Here is a tiny trained network, its code and every weight. The questions are about switching its units off for an input and a class, where a switched-off unit gives its printed mean instead of its output.

import numpy as np


def w(rows, s, z=0):
    codes = np.array(rows[::2]) - 128.0
    scale = np.full(codes.shape[1], s)
    scale[-1] = z or s
    return codes * scale


def norm(h):
    return h / np.sqrt((h * h).mean(-1, keepdims=True) + 1e-5)


def f(y):
    return y / 2 * (1 + np.tanh(0.7978845608 * (y + 0.044715 * y**3)))


def log_softmax(a):
    a = a - a.max(-1, keepdims=True)
    return a - np.log(np.exp(a).sum(-1, keepdims=True))


def net(x, mask):
    res = np.array(x, float).reshape(1, 5) / 4 @ E
    u = 0
    for l in range(2):
        y = f(norm(res) @ A[l][:, :-1].T + A[l][:, -1])
        res = res + np.where(mask[u : u + 8], y, B[l][:, -1]) @ B[l][:, :-1]
        u += 8
    return log_softmax(norm(res)[-1] @ U[:, :-1].T + U[:, -1])


A, B = {}, {}
E = w([
[91,76,210,93,180,34,160,119,187],'x0',
[131,116,8,125,155,120,93,149,222],'x1',
[120,195,104,67,231,254,107,128,231],'x2',
[70,104,151,79,172,137,230,107,58],'x3',
[239,36,160,179,170,175,89,82,112],'x4',
],0.0065)
A[0] = w([
[77,188,37,119,137,129,164,230,208,3],'L0N1',
[137,185,111,161,140,192,208,162,26,174],'L0N2',
[56,186,190,115,69,215,160,53,90,44],'L0N3',
[134,23,141,161,128,121,131,156,134,87],'L0N4',
[73,64,40,182,70,40,112,134,148,14],'L0N5',
[117,170,152,187,35,84,175,135,137,99],'L0N6',
[83,182,85,66,153,175,103,201,155,107],'L0N7',
[248,150,62,117,99,199,2,107,132,232],'L0N8',
],0.0071,0.0027)
B[0] = w([
[104,115,76,102,156,20,125,15,171,191],'L0N1',
[154,148,13,2,119,101,28,180,147,204],'L0N2',
[141,80,159,72,160,236,148,240,94,177],'L0N3',
[164,153,206,136,179,181,94,73,91,157],'L0N4',
[169,131,76,69,234,205,159,198,131,181],'L0N5',
[56,45,221,59,95,127,146,133,92,171],'L0N6',
[116,157,124,53,23,137,108,17,71,193],'L0N7',
[82,91,111,243,102,23,120,193,161,254],'L0N8',
],0.0086,0.0072)
A[1] = w([
[136,166,140,60,135,237,145,70,139,113],'L1N1',
[112,167,159,39,87,142,172,49,68,5],'L1N2',
[78,122,184,83,55,118,125,161,33,89],'L1N3',
[162,175,37,92,109,141,81,178,146,102],'L1N4',
[101,237,137,148,19,129,93,183,76,195],'L1N5',
[163,136,26,124,154,145,165,115,195,125],'L1N6',
[195,155,90,90,61,162,160,220,56,223],'L1N7',
[146,30,135,86,165,27,71,63,2,94],'L1N8',
],0.0076,0.0028)
B[1] = w([
[152,146,107,147,145,220,174,162,119,175],'L1N1',
[152,47,173,196,124,132,207,197,89,194],'L1N2',
[151,58,140,189,75,118,207,215,113,236],'L1N3',
[40,108,171,126,146,93,141,71,205,228],'L1N4',
[129,86,67,117,254,140,129,134,155,202],'L1N5',
[24,5,92,126,95,140,101,105,53,200],'L1N6',
[100,146,94,99,202,195,164,62,162,251],'L1N7',
[175,182,166,66,99,113,51,102,143,254],'L1N8',
],0.0086,0.0054)
U = w([
[119,93,111,83,146,207,190,175,92,166],'0',
[128,184,107,163,80,171,147,109,124,1],'1',
[129,117,102,249,126,134,101,171,167,163],'2',
[183,160,159,98,149,163,94,89,138,124],'3',
[69,125,51,108,130,115,94,72,155,178],'4',
[146,92,180,140,74,82,125,135,90,134],'5',
[125,181,98,165,102,169,153,95,111,7],'6',
],0.017,0.0045)

Each question gives the input, the list of numbers given to net, and the class t.
The units are the neurons (one row each of A and B). Each row of codes is followed by its name. A weight is (code - 128) times the scale printed after its matrix; where a second scale follows, it is the last column's (A, B and U).
mask holds one flag per neuron, layer by layer. A switched-off neuron (its flag False) gives its mean, the last column of its row in B, instead of its output. The means were averaged over made-up inputs and are rounded, as every weight is.
A unit's drop is (log p(t) with every unit on - log p(t) with that unit switched off) / (log p(t) with every unit on - log p(t) with every unit switched off).
The circuit of an input: a set's keep is (log p(t) with only the set's units on - log p(t) with every unit switched off) / (log p(t) with every unit on - log p(t) with every unit switched off). Starting from the 12 units with the biggest drops (on a tie, the unit counted first), units are removed one at a time, each time the one whose removal leaves the highest keep (on an exact tie, the one counted first), for as long as the keep stays at least 0.8.
units of the circuit, in order: the units of the circuit, biggest drop first
top k neurons: the k neurons with the biggest drops, biggest first
k most important neurons of layer l: the k neurons of layer l with the biggest drops, biggest first
drop when u is switched off: that unit's drop, to one decimal
input [-6,6,-2,-1,1], class 2: units of the circuit, in order	[L0N8]
input [7,1,4,3,1], class 3: 4 most important neurons of layer 0	[L0N5 L0N3 L0N8 L0N2]
input [3,-4,-7,4,-7], class 0: top 2 neurons	[L0N1 L0N8]
input [-6,-4,-6,-8,-6], class 0: 3 most important neurons of layer 0	[L0N6 L0N5 L0N1]
input [4,-2,-3,-3,-7], class 0: 2 most important neurons of layer 0	[L0N5 L0N8]
input [0,-6,1,-8,-3], class 2: top 2 neurons	[L1N5 L0N8]
input [8,8,-2,0,3], class 0: units of the circuit, in order	[L0N5 L0N8]
input [4,5,-7,-4,0], class 0: top 3 neurons	[L0N5 L0N1 L0N7]
input [-6,7,6,3,7], class 2: 2 most important neurons of layer 1	[L1N7 L1N8]
input [-6,-2,-7,-3,5], class 2: 2 most important neurons of layer 1	[L1N5 L1N6]
input [6,3,1,7,3], class 3: 3 most important neurons of layer 0	[L0N8 L0N5 L0N3]
input [4,-4,-8,0,-7], class 0: 3 most important neurons of layer 0	[L0N1 L0N8 L0N5]
input [-4,-4,8,-1,5], class 4: 4 most important neurons of layer 0	[L0N2 L0N4 L0N7 L0N6]
input [8,7,-6,-3,1], class 0: units of the circuit, in order	[L0N5]
input [-1,3,3,-3,3], class 2: 2 most important neurons of layer 0	[L0N8 L0N2]
input [-5,-5,-7,-3,-8], class 0: drop when L0N3 is switched off	0.0
input [7,2,1,8,7], class 3: drop when L0N8 is switched off	0.1
input [1,7,4,-2,8], class 2: drop when L0N8 is switched off	0.2
